Here is a tiny trained network, its code and every weight. The questions are about switching its units off for an input and a target symbol, where a switched-off unit gives its printed mean instead of its output.

import numpy as np


def w(rows, s, z=0):
    codes = np.array(rows[::2]) - 128.0
    scale = np.full(codes.shape[1], s)
    scale[-1] = z or s
    return codes * scale


def f(y):
    return np.maximum(y, 0)


def softmax(a):
    e = np.exp(a - a.max(-1, keepdims=True))
    return e / e.sum(-1, keepdims=True)


def log_softmax(a):
    a = a - a.max(-1, keepdims=True)
    return a - np.log(np.exp(a).sum(-1, keepdims=True))


def net(x, mask):
    ids = ['ΛΠΩβγδεζηθμξστφψ'.index(c) for c in x.split()]
    T = len(ids)
    res = E[ids] + P[:T]
    u = 0
    for l in range(2):
        q, k, v = (res @ M[l].T for M in (Q, K, V))
        z = softmax(np.where(np.tri(T) > 0, q @ k.T / 3**0.5, -1e9)) @ v
        res = res + np.where(mask[u], z, O[l][:, -1]) @ O[l][:, :-1]
        u += 1
        y = f(res @ A[l][:, :-1].T + A[l][:, -1])
        res = res + np.where(mask[u : u + 4], y, B[l][:, -1]) @ B[l][:, :-1]
        u += 4
    return log_softmax(res[-1] @ U[:, :-1].T + U[:, -1])


Q, K, V, O, A, B = {}, {}, {}, {}, {}, {}
E = w([
[43,149,168],'Λ',
[188,127,80],'Π',
[165,138,91],'Ω',
[138,119,117],'β',
[89,186,137],'γ',
[209,52,113],'δ',
[143,119,132],'ε',
[153,213,76],'ζ',
[117,178,101],'η',
[121,177,93],'θ',
[110,148,159],'μ',
[100,109,101],'ξ',
[170,145,79],'σ',
[94,176,106],'τ',
[54,60,81],'φ',
[165,4,108],'ψ',
],0.022)
P = w([
[174,173,157],'0',
[79,159,42],'1',
[146,125,2],'2',
[129,136,50],'3',
[132,141,68],'4',
[124,144,84],'5',
[140,142,86],'6',
[139,152,110],'7',
[113,182,183],'8',
[162,139,84],'9',
[200,111,39],'10',
[150,151,127],'11',
],0.0072)
Q[0] = w([
[143,137,154],'L0H1',
[149,142,250],'L0H1',
[179,92,142],'L0H1',
],0.015)
K[0] = w([
[134,125,120],'L0H1',
[67,85,4],'L0H1',
[75,147,74],'L0H1',
],0.013)
V[0] = w([
[97,102,153],'L0H1',
[187,254,194],'L0H1',
[56,137,105],'L0H1',
],0.0087)
O[0] = w([
[96,113,140,2],'L0H1',
[40,194,254,70],'L0H1',
[130,103,21,238],'L0H1',
],0.0097,0.00094)
A[0] = w([
[215,34,229,84],'L0N1',
[100,56,97,2],'L0N2',
[137,34,143,60],'L0N3',
[255,213,117,80],'L0N4',
],0.0074,0.0048)
B[0] = w([
[224,139,78,192],'L0N1',
[45,94,220,221],'L0N2',
[184,134,218,206],'L0N3',
[4,180,161,254],'L0N4',
],0.012,0.002)
Q[1] = w([
[139,180,17],'L1H1',
[217,64,65],'L1H1',
[254,237,94],'L1H1',
],0.0071)
K[1] = w([
[170,250,144],'L1H1',
[226,127,157],'L1H1',
[188,171,2],'L1H1',
],0.0065)
V[1] = w([
[200,128,62],'L1H1',
[214,118,74],'L1H1',
[102,140,2],'L1H1',
],0.01)
O[1] = w([
[57,158,172,113],'L1H1',
[67,161,179,93],'L1H1',
[2,141,100,253],'L1H1',
],0.0099,0.0049)
A[1] = w([
[166,149,25,156],'L1N1',
[118,192,95,16],'L1N2',
[118,83,187,21],'L1N3',
[122,255,95,2],'L1N4',
],0.0098,0.0061)
B[1] = w([
[129,129,178,254],'L1N1',
[254,106,133,155],'L1N2',
[172,109,52,140],'L1N3',
[231,59,128,176],'L1N4',
],0.013,0.0071)
U = w([
[114,42,89,120],'Λ',
[119,110,117,63],'Π',
[149,170,29,117],'Ω',
[103,87,152,172],'β',
[144,94,92,132],'γ',
[82,97,175,160],'δ',
[128,141,135,196],'ε',
[139,38,206,28],'ζ',
[146,159,40,182],'η',
[123,117,132,93],'θ',
[177,124,59,3],'μ',
[53,191,60,205],'ξ',
[119,96,139,87],'σ',
[111,144,91,89],'τ',
[60,152,69,98],'φ',
[85,105,246,154],'ψ',
],0.012,0.0065)

Each question gives the input, a string of symbols that net reads in full, and the target symbol t.
The units are the heads (3 rows each of Q, K, V and O) and the neurons (one row each of A and B). Each row of codes is followed by its name. A weight is (code - 128) times the scale printed after its matrix; where a second scale follows, it is the last column's (O, A, B and U).
mask holds one flag per unit, layer by layer, with each layer's heads first. A switched-off unit (its flag False) gives its mean, the last column of its rows in O or B, instead of its output. The means were averaged over made-up inputs and are rounded, as every weight is.
A unit's drop is (log p(t) with every unit on - log p(t) with that unit switched off) / (log p(t) with every unit on - log p(t) with every unit switched off).
The circuit of an input: a set's keep is (log p(t) with only the set's units on - log p(t) with every unit switched off) / (log p(t) with every unit on - log p(t) with every unit switched off). Starting from all 10 units, units are removed one at a time, each time the one whose removal leaves the highest keep (on an exact tie, the one counted first), for as long as the keep stays at least 0.8.
circuit, biggest first: the units of the circuit, biggest drop first
top k neurons: the k neurons with the biggest drops, biggest first
k most important neurons of layer l: the k neurons of layer l with the biggest drops, biggest first
drop when u is switched off: that unit's drop, to one decimal
input ξ ψ ε φ ξ ξ, target ξ: circuit, biggest first	L1H1, L0H1
input φ Π Ω ξ ξ ε ξ ζ δ, target ψ: circuit, biggest first	L1H1, L0N1
input ψ τ ξ ξ ξ ξ β φ ξ, target ψ: circuit, biggest first	L1H1, L0H1, L0N1, L0N3
input β Λ φ β φ γ φ ξ ε Π ξ ζ, target μ: top 3 neurons	L1N4, L1N2, L0N4
input ξ ξ ξ ε Λ, target ξ: top neuron	L1N1
input ξ ξ μ, target ξ: circuit, biggest first	L1H1, L0H1
input ψ ψ ξ, target ψ: circuit, biggest first	L1H1, L0N1, L0H1
input φ Ω Ω δ, target ψ: 2 most important neurons of layer 0	L0N3, L0N1
input ψ φ φ δ ξ β, target ψ: top 2 neurons	L0N1, L0N3
input β δ φ Π ψ, target ζ: top 3 neurons	L0N3, L0N2, L1N3
input ξ ξ Ω ξ γ γ φ σ ξ ξ ξ ξ, target ξ: drop when L0H1 is switched off	0.2
input θ φ ξ ξ φ ψ, target ζ: drop when L0H1 is switched off	-0.1
input ξ ξ δ φ ξ Λ, target ξ: drop when L0H1 is switched off	0.6
input ψ ξ φ η ψ ξ ε, target ψ: drop when L0H1 is switched off	0.7
input ξ ξ ε, target ξ: most important neuron of layer 1	L1N1
